Here is a tiny trained network, its code and every weight. The questions are about switching its units off for an input and a target symbol, where a switched-off unit gives its printed mean instead of its output.

import numpy as np


def w(rows, s, z=0):
    codes = np.array(rows[::2]) - 128.0
    scale = np.full(codes.shape[1], s)
    scale[-1] = z or s
    return codes * scale


def norm(h):
    return h / np.sqrt((h * h).mean(-1, keepdims=True) + 1e-5)


def f(y):
    return y / 2 * (1 + np.tanh(0.7978845608 * (y + 0.044715 * y**3)))


def softmax(a):
    e = np.exp(a - a.max(-1, keepdims=True))
    return e / e.sum(-1, keepdims=True)


def log_softmax(a):
    a = a - a.max(-1, keepdims=True)
    return a - np.log(np.exp(a).sum(-1, keepdims=True))


def net(x, mask):
    ids = ['αγεηθπτφψω'.index(c) for c in x.split()]
    T = len(ids)
    res = E[ids] + P[:T]
    r = norm(res)
    for j in range(2):
        rows = slice(4 * j, 4 * j + 4)
        q, k, v = (r @ M[0][rows].T for M in (Q, K, V))
        z = softmax(np.where(np.tri(T) > 0, q @ k.T / 4**0.5, -1e9)) @ v
        o = O[0][rows]
        res = res + np.where(mask[j], z, o[:, -1]) @ o[:, :-1]
    y = f(norm(res) @ A[0][:, :-1].T + A[0][:, -1])
    res = res + np.where(mask[2:14], y, B[0][:, -1]) @ B[0][:, :-1]
    return log_softmax(norm(res)[-1] @ U[:, :-1].T + U[:, -1])


Q, K, V, O, A, B = {}, {}, {}, {}, {}, {}
E = w([
[149,91,85,143],'α',
[66,5,103,84],'γ',
[163,107,93,105],'ε',
[116,79,172,155],'η',
[97,113,186,90],'θ',
[144,123,82,87],'π',
[143,122,143,74],'τ',
[115,95,190,117],'φ',
[130,112,64,123],'ψ',
[113,143,121,60],'ω',
],0.027)
P = w([
[45,126,78,124],'0',
[118,187,103,152],'1',
[132,71,105,104],'2',
[204,109,120,23],'3',
[200,188,147,140],'4',
[2,167,43,137],'5',
],0.012)
Q[0] = w([
[218,100,145,119],'h0',
[149,253,121,177],'h0',
[213,212,202,184],'h0',
[154,160,135,197],'h0',
[30,39,166,34],'h1',
[72,136,123,102],'h1',
[99,60,212,99],'h1',
[142,84,94,128],'h1',
],0.026)
K[0] = w([
[58,187,125,155],'h0',
[211,176,180,174],'h0',
[176,254,136,188],'h0',
[174,178,156,118],'h0',
[30,38,53,54],'h1',
[90,138,125,138],'h1',
[108,48,121,90],'h1',
[138,140,103,86],'h1',
],0.029)
V[0] = w([
[69,225,86,148],'h0',
[136,178,31,24],'h0',
[190,31,84,146],'h0',
[130,158,176,3],'h0',
[132,151,103,123],'h1',
[166,127,138,123],'h1',
[88,174,86,119],'h1',
[120,179,99,109],'h1',
],0.028)
O[0] = w([
[172,152,33,96,94],'h0',
[251,120,128,59,254],'h0',
[143,125,228,188,165],'h0',
[129,81,140,37,216],'h0',
[134,142,149,133,139],'h1',
[132,128,164,167,111],'h1',
[158,164,106,89,163],'h1',
[174,168,140,136,148],'h1',
],0.028,0.022)
A[0] = w([
[126,14,83,172,76],'n0',
[121,145,107,86,52],'n1',
[141,115,64,65,70],'n2',
[158,154,3,153,199],'n3',
[177,187,117,197,25],'n4',
[106,184,202,93,3],'n5',
[166,13,131,115,31],'n6',
[95,172,37,168,120],'n7',
[6,148,105,161,71],'n8',
[60,95,166,29,134],'n9',
[173,167,167,78,130],'n10',
[114,141,133,17,34],'n11',
],0.029,0.005)
B[0] = w([
[85,179,177,142,133],'n0',
[113,111,171,159,159],'n1',
[97,80,153,205,224],'n2',
[2,198,19,152,145],'n3',
[110,51,171,218,178],'n4',
[182,70,33,154,158],'n5',
[121,177,247,130,214],'n6',
[59,116,208,209,130],'n7',
[169,239,89,2,150],'n8',
[58,2,95,141,249],'n9',
[164,223,103,106,247],'n10',
[149,47,120,231,252],'n11',
],0.046,0.017)
U = w([
[135,150,188,254,44],'α',
[57,117,251,127,34],'γ',
[166,173,208,94,113],'ε',
[80,188,178,125,244],'η',
[48,83,70,197,100],'θ',
[180,156,124,116,106],'π',
[179,40,172,69,110],'τ',
[76,121,128,47,252],'φ',
[141,173,81,179,232],'ψ',
[151,102,54,121,117],'ω',
],0.015,0.0042)

Each question gives the input, a string of symbols that net reads in full, and the target symbol t.
The units are the heads (4 rows each of Q, K, V and O) and the neurons (one row each of A and B). Each row of codes is followed by its name. A weight is (code - 128) times the scale printed after its matrix; where a second scale follows, it is the last column's (O, A, B and U).
mask holds one flag per unit, heads first, then neurons. A switched-off unit (its flag False) gives its mean, the last column of its rows in O or B, instead of its output. The means were averaged over made-up inputs and are rounded, as every weight is.
A unit's drop is (log p(t) with every unit on - log p(t) with that unit switched off) / (log p(t) with every unit on - log p(t) with every unit switched off).
The circuit of an input: a set's keep is (log p(t) with only the set's units on - log p(t) with every unit switched off) / (log p(t) with every unit on - log p(t) with every unit switched off). Starting from the 12 units with the biggest drops (on a tie, the unit counted first), units are removed one at a time, each time the one whose removal leaves the highest keep (on an exact tie, the one counted first), for as long as the keep stays at least 0.8.
circuit, biggest first: the units of the circuit, biggest drop first
unit that matters most: the unit with the biggest drop
top k neurons: the k neurons with the biggest drops, biggest first
which heads matter: for each layer, one digit per head in row order, 1 if its drop is at least 0.15 and else 0, layers parted by /
input α γ α, target γ: unit that matters most	h1
input φ τ ψ, target φ: which heads matter	10
input α ω α τ τ, target ω: which heads matter	10
input ψ τ ε α ε ε, target ε: which heads matter	10
input α φ τ η π, target φ: circuit, biggest first	[h0, n8]
input φ α α θ, target φ: which heads matter	10
input γ η θ η θ, target η: top 2 neurons	[n8, n7]
input π φ α τ, target π: which heads matter	10
input ω τ α, target ω: circuit, biggest first	[h0, n3]
input τ η γ, target γ: circuit, biggest first	[n11, h0]
input τ ψ ε τ ω, target ψ: which heads matter	10
input α θ π, target α: top 2 neurons	[n4, n9]
input τ τ ε θ τ α, target ε: top 2 neurons	[n11, n9]
input θ θ τ ε, target θ: circuit, biggest first	[h0]
input ψ α ψ ψ, target ψ: top 2 neurons	[n3, n6]
input τ τ η θ φ θ, target η: circuit, biggest first	[h0, n8, n11]
input π γ θ ψ, target ψ: which heads matter	11
input φ ε φ τ π, target ε: which heads matter	00
input φ γ ε ε η, target η: circuit, biggest first	[h0, n8]
input α τ ψ, target α: which heads matter	10
input α φ τ θ, target α: top 2 neurons	[n4, n9]
input τ α θ α θ α, target θ: circuit, biggest first	[h0, n9]
input φ θ η α τ τ, target η: top 2 neurons	[n8, n11]
input α τ α η, target α: top 2 neurons	[n9, n4]
